Here is a tiny trained network, its code and every weight. The questions are about switching its units off for an input and a class, where a switched-off unit gives its printed mean instead of its output.

import numpy as np


def w(rows, s, z=0):
    codes = np.array(rows[::2]) - 128.0
    scale = np.full(codes.shape[1], s)
    scale[-1] = z or s
    return codes * scale


def norm(h):
    return h / np.sqrt((h * h).mean(-1, keepdims=True) + 1e-5)


def f(y):
    return np.maximum(y, 0)


def log_softmax(a):
    a = a - a.max(-1, keepdims=True)
    return a - np.log(np.exp(a).sum(-1, keepdims=True))


def net(x, mask):
    res = np.array(x, float).reshape(1, 6) / 4 @ E
    u = 0
    for l in range(4):
        y = f(norm(res) @ A[l][:, :-1].T + A[l][:, -1])
        res = res + np.where(mask[u : u + 7], y, B[l][:, -1]) @ B[l][:, :-1]
        u += 7
    return log_softmax(norm(res)[-1] @ U[:, :-1].T + U[:, -1])


A, B = {}, {}
E = w([
[61,39,13,21],'x0',
[112,103,138,134],'x1',
[3,242,209,110],'x2',
[124,122,122,149],'x3',
[55,57,145,187],'x4',
[152,169,93,140],'x5',
],0.0058)
A[0] = w([
[132,191,194,172,197],'L0N0',
[146,56,150,127,114],'L0N1',
[41,107,112,69,201],'L0N2',
[90,120,193,184,6],'L0N3',
[254,83,94,160,96],'L0N4',
[95,56,126,156,55],'L0N5',
[203,87,100,145,97],'L0N6',
],0.0086,0.0012)
B[0] = w([
[105,78,33,157,218],'L0N0',
[94,85,49,220,173],'L0N1',
[189,134,53,219,211],'L0N2',
[153,87,27,126,176],'L0N3',
[199,52,125,117,253],'L0N4',
[187,157,206,51,168],'L0N5',
[216,2,116,132,211],'L0N6',
],0.0054,0.0058)
A[1] = w([
[48,105,159,173,81],'L1N0',
[161,143,207,168,211],'L1N1',
[215,134,209,188,8],'L1N2',
[143,53,115,157,91],'L1N3',
[121,157,172,58,227],'L1N4',
[156,247,83,84,141],'L1N5',
[95,102,110,82,28],'L1N6',
],0.011,0.0014)
B[1] = w([
[166,121,164,119,186],'L1N0',
[48,113,2,195,170],'L1N1',
[29,61,83,202,199],'L1N2',
[128,130,189,101,253],'L1N3',
[193,107,120,161,142],'L1N4',
[164,110,175,166,201],'L1N5',
[156,184,93,171,155],'L1N6',
],0.0081,0.006)
A[2] = w([
[25,254,177,150,97],'L2N0',
[94,49,124,126,251],'L2N1',
[121,112,138,215,102],'L2N2',
[195,26,140,188,233],'L2N3',
[110,96,42,28,118],'L2N4',
[30,123,131,195,140],'L2N5',
[63,229,157,123,119],'L2N6',
],0.0081,0.0028)
B[2] = w([
[172,26,127,126,169],'L2N0',
[152,208,126,151,203],'L2N1',
[109,137,109,91,178],'L2N2',
[128,203,150,113,255],'L2N3',
[26,156,105,154,164],'L2N4',
[153,139,173,112,183],'L2N5',
[254,36,159,126,153],'L2N6',
],0.01)
A[3] = w([
[118,26,97,40,76],'L3N0',
[66,188,205,106,112],'L3N1',
[222,2,145,105,90],'L3N2',
[162,252,17,230,251],'L3N3',
[218,222,207,153,211],'L3N4',
[138,195,172,186,159],'L3N5',
[216,54,151,106,109],'L3N6',
],0.0053,0.0019)
B[3] = w([
[152,149,99,164,143],'L3N0',
[117,43,140,113,141],'L3N1',
[101,2,174,105,199],'L3N2',
[23,85,192,95,254],'L3N3',
[112,139,189,54,220],'L3N4',
[113,215,126,6,173],'L3N5',
[141,148,168,106,188],'L3N6',
],0.0069,0.0074)
U = w([
[155,173,169,51,251],'0',
[126,128,183,37,101],'1',
[255,45,140,120,24],'2',
[77,174,83,189,129],'3',
],0.0086,0.0027)

Each question gives the input, the list of numbers given to net, and the class t.
The units are the neurons (one row each of A and B). Each row of codes is followed by its name. A weight is (code - 128) times the scale printed after its matrix; where a second scale follows, it is the last column's (A, B and U).
mask holds one flag per neuron, layer by layer. A switched-off neuron (its flag False) gives its mean, the last column of its row in B, instead of its output. The means were averaged over made-up inputs and are rounded, as every weight is.
A unit's drop is (log p(t) with every unit on - log p(t) with that unit switched off) / (log p(t) with every unit on - log p(t) with every unit switched off).
The circuit of an input: a set's keep is (log p(t) with only the set's units on - log p(t) with every unit switched off) / (log p(t) with every unit on - log p(t) with every unit switched off). Starting from the 12 units with the biggest drops (on a tie, the unit counted first), units are removed one at a time, each time the one whose removal leaves the highest keep (on an exact tie, the one counted first), for as long as the keep stays at least 0.8.
circuit, biggest first: the units of the circuit, biggest drop first
most important unit: the unit with the biggest drop
top k neurons: the k neurons with the biggest drops, biggest first
top k neurons in layer l: the k neurons of layer l with the biggest drops, biggest first
drop of u: that unit's drop, to one decimal
input [-8,-3,-5,-5,5,4], class 3: top 2 neurons => (L1N2; L1N1)
input [-5,-6,-2,4,4,6], class 3: circuit, biggest first => (L1N2)
input [-8,-8,2,3,-4,1], class 3: circuit, biggest first => (L1N1; L1N2)
input [0,-4,7,3,-4,5], class 2: circuit, biggest first => (L2N0; L2N6)
input [8,1,-2,7,-3,8], class 3: top 2 neurons => (L2N4; L3N4)
input [-7,6,8,3,-5,-1], class 2: circuit, biggest first => (L2N0; L2N6; L2N3)
input [-6,-1,7,2,4,-4], class 2: top 3 neurons in layer 2 => (L2N0; L2N3; L2N6)
input [-1,1,-5,7,7,-8], class 0: top 2 neurons in layer 2 => (L2N3; L2N1)
input [-5,-7,-5,-6,1,0], class 1: top 3 neurons in layer 3 => (L3N3; L3N5; L3N4)
input [-5,-8,3,2,-4,-6], class 3: top 3 neurons => (L1N1; L1N2; L1N3)
input [-5,-6,7,-3,-1,-3], class 2: circuit, biggest first => (L2N0; L2N3; L2N6)
input [8,-1,-6,5,7,-8], class 3: top 4 neurons in layer 2 => (L2N4; L2N6; L2N0; L2N1)
input [3,-3,4,2,1,5], class 2: top 2 neurons in layer 1 => (L1N2; L1N4)
input [-8,-4,1,-4,4,0], class 3: circuit, biggest first => (L1N1)
input [5,-5,4,3,-2,-4], class 3: top 2 neurons in layer 1 => (L1N3; L1N0)
input [-3,4,-3,-5,3,8], class 1: top 3 neurons => (L2N3; L3N3; L1N2)
input [6,8,-5,-3,5,3], class 3: top 2 neurons in layer 2 => (L2N4; L2N6)
input [8,1,-5,4,5,7], class 3: top 3 neurons in layer 3 => (L3N4; L3N2; L3N5)
input [7,-6,-5,-6,5,3], class 3: drop of L1N1 => -0.1
input [0,2,-3,5,5,-3], class 0: most important unit => L2N3
input [0,1,-4,4,7,5], class 0: drop of L2N1 => 0.2
input [5,7,0,-1,-4,-4], class 3: drop of L1N5 => 0.1
